Look-ups in named tables: a row name and a column name give one cell, copied from the table.

loda =
           bis     laf  parefam  kezumu    rafu     vug   robib    duse     nuz
fofi    26.479  27.549   24.842  24.503  79.776  25.481  70.310  70.341  34.053
rotira  73.875  73.919   75.276  75.391  30.397  73.962  22.351  24.041  83.243
keref   47.340  47.385   88.897  89.048  17.971  86.210  39.618  41.514  66.014
nuv     85.560  83.133   28.642  28.681  73.704  31.256  30.382  33.124  75.645
dof     71.421  70.088   80.798  81.227  26.010  78.372  51.570  46.982  53.900

laf of dof = 70.088
duse of fofi = 70.341
nuz of keref = 66.014
vug of nuv = 31.256
parefam of fofi = 24.842
rafu of keref = 17.971
kezumu of nuv = 28.681
robib of keref = 39.618
laf of fofi = 27.549
rafu of nuv = 73.704
laf of rotira = 73.919
vug of rotira = 73.962
kezumu of rotira = 75.391

pup =
	visebog	galusag
lozadan	161	65
vof	187	142
ziv	92	27
nuzi	156	201

nuzi, visebog => 156
vof, galusag => 142
ziv, visebog => 92
lozadan, visebog => 161
vof, visebog => 187
lozadan, galusag => 65
nuzi, galusag => 201
ziv, galusag => 27

seligo:
columns: zukegek, tivut, fis, lup, fevobid, fiv
ruz: [-22, 68, -159, 212, -686, -476]
vel: [-180, -159, -269, 206, -435, -445]
pip: [277, -224, -135, 321, -294, -358]
rudote: [-427, 24, -340, -336, -274, -343]
lak: [350, 314, 128, 211, 248, -457]
kov: [-186, 706, -365, -328, -282, -252]
sunulod: [27, 202, 194, 159, -92, -460]
mono: [481, 44, -80, 537, -284, -109]
kurifo: [-177, 139, -640, -495, -124, -311]

What is the fis of rudote in seligo?
-340
What is the fiv of lak in seligo?
-457
What is the fis of vel in seligo?
-269
What is the zukegek of lak in seligo?
350
What is the fevobid of mono in seligo?
-284
What is the fiv of mono in seligo?
-109
What is the fevobid of rudote in seligo?
-274
What is the fiv of kov in seligo?
-252
What is the tivut of sunulod in seligo?
202
What is the fiv of sunulod in seligo?
-460
What is the zukegek of kurifo in seligo?
-177
What is the fiv of pip in seligo?
-358

Table ribu
|  | kod | firurig | buru | nokomuz | pelog | fataz | sek |
|---|---|---|---|---|---|---|---|
| zirapof | 597 | 602 | 498 | 521 | 434 | 549 | 638 |
| nemedo | 597 | 578 | 721 | 553 | 368 | 575 | 207 |
| zoteb | 826 | 559 | 367 | 587 | 676 | 516 | 788 |
| tedasov | 685 | 544 | 512 | 604 | 675 | 457 | 781 |

What is the nokomuz of tedasov in ribu? 604
What is the nokomuz of zoteb in ribu? 587
What is the fataz of zoteb in ribu? 516
What is the fataz of tedasov in ribu? 457
What is the nokomuz of nemedo in ribu? 553
What is the pelog of nemedo in ribu? 368
What is the buru of nemedo in ribu? 721
What is the pelog of zirapof in ribu? 434
What is the pelog of zoteb in ribu? 676
What is the nokomuz of zirapof in ribu? 521
What is the sek of zirapof in ribu? 638
What is the buru of zoteb in ribu? 367
What is the kod of zoteb in ribu? 826
What is the kod of nemedo in ribu? 597
What is the kod of zirapof in ribu? 597
What is the firurig of tedasov in ribu? 544

levofub:
,modafo,dab,mipag,ronid
bivo,-0.25,-0.26,-0.05,-0.63
garo,0.18,0.11,0.23,-0.78
tukanaz,0.74,0.22,0.20,0.40
topud,0.49,0.21,0.31,-0.65
gitolap,0.13,0.48,0.45,-0.46
tibibib,0.24,-0.32,-0.19,0.40
kas,0.88,0.11,0.16,0.19

What is the dab of garo in levofub?
0.11
What is the mipag of topud in levofub?
0.31
What is the modafo of kas in levofub?
0.88
What is the dab of topud in levofub?
0.21
What is the ronid of garo in levofub?
-0.78
What is the mipag of gitolap in levofub?
0.45
What is the modafo of tukanaz in levofub?
0.74
What is the mipag of kas in levofub?
0.16
What is the ronid of gitolap in levofub?
-0.46
What is the modafo of topud in levofub?
0.49
What is the ronid of tibibib in levofub?
0.40
What is the dab of gitolap in levofub?
0.48
What is the modafo of garo in levofub?
0.18
What is the mipag of tibibib in levofub?
-0.19
What is the modafo of gitolap in levofub?
0.13
What is the ronid of kas in levofub?
0.19
What is the mipag of tukanaz in levofub?
0.20
What is the modafo of tibibib in levofub?
0.24
What is the ronid of tukanaz in levofub?
0.40

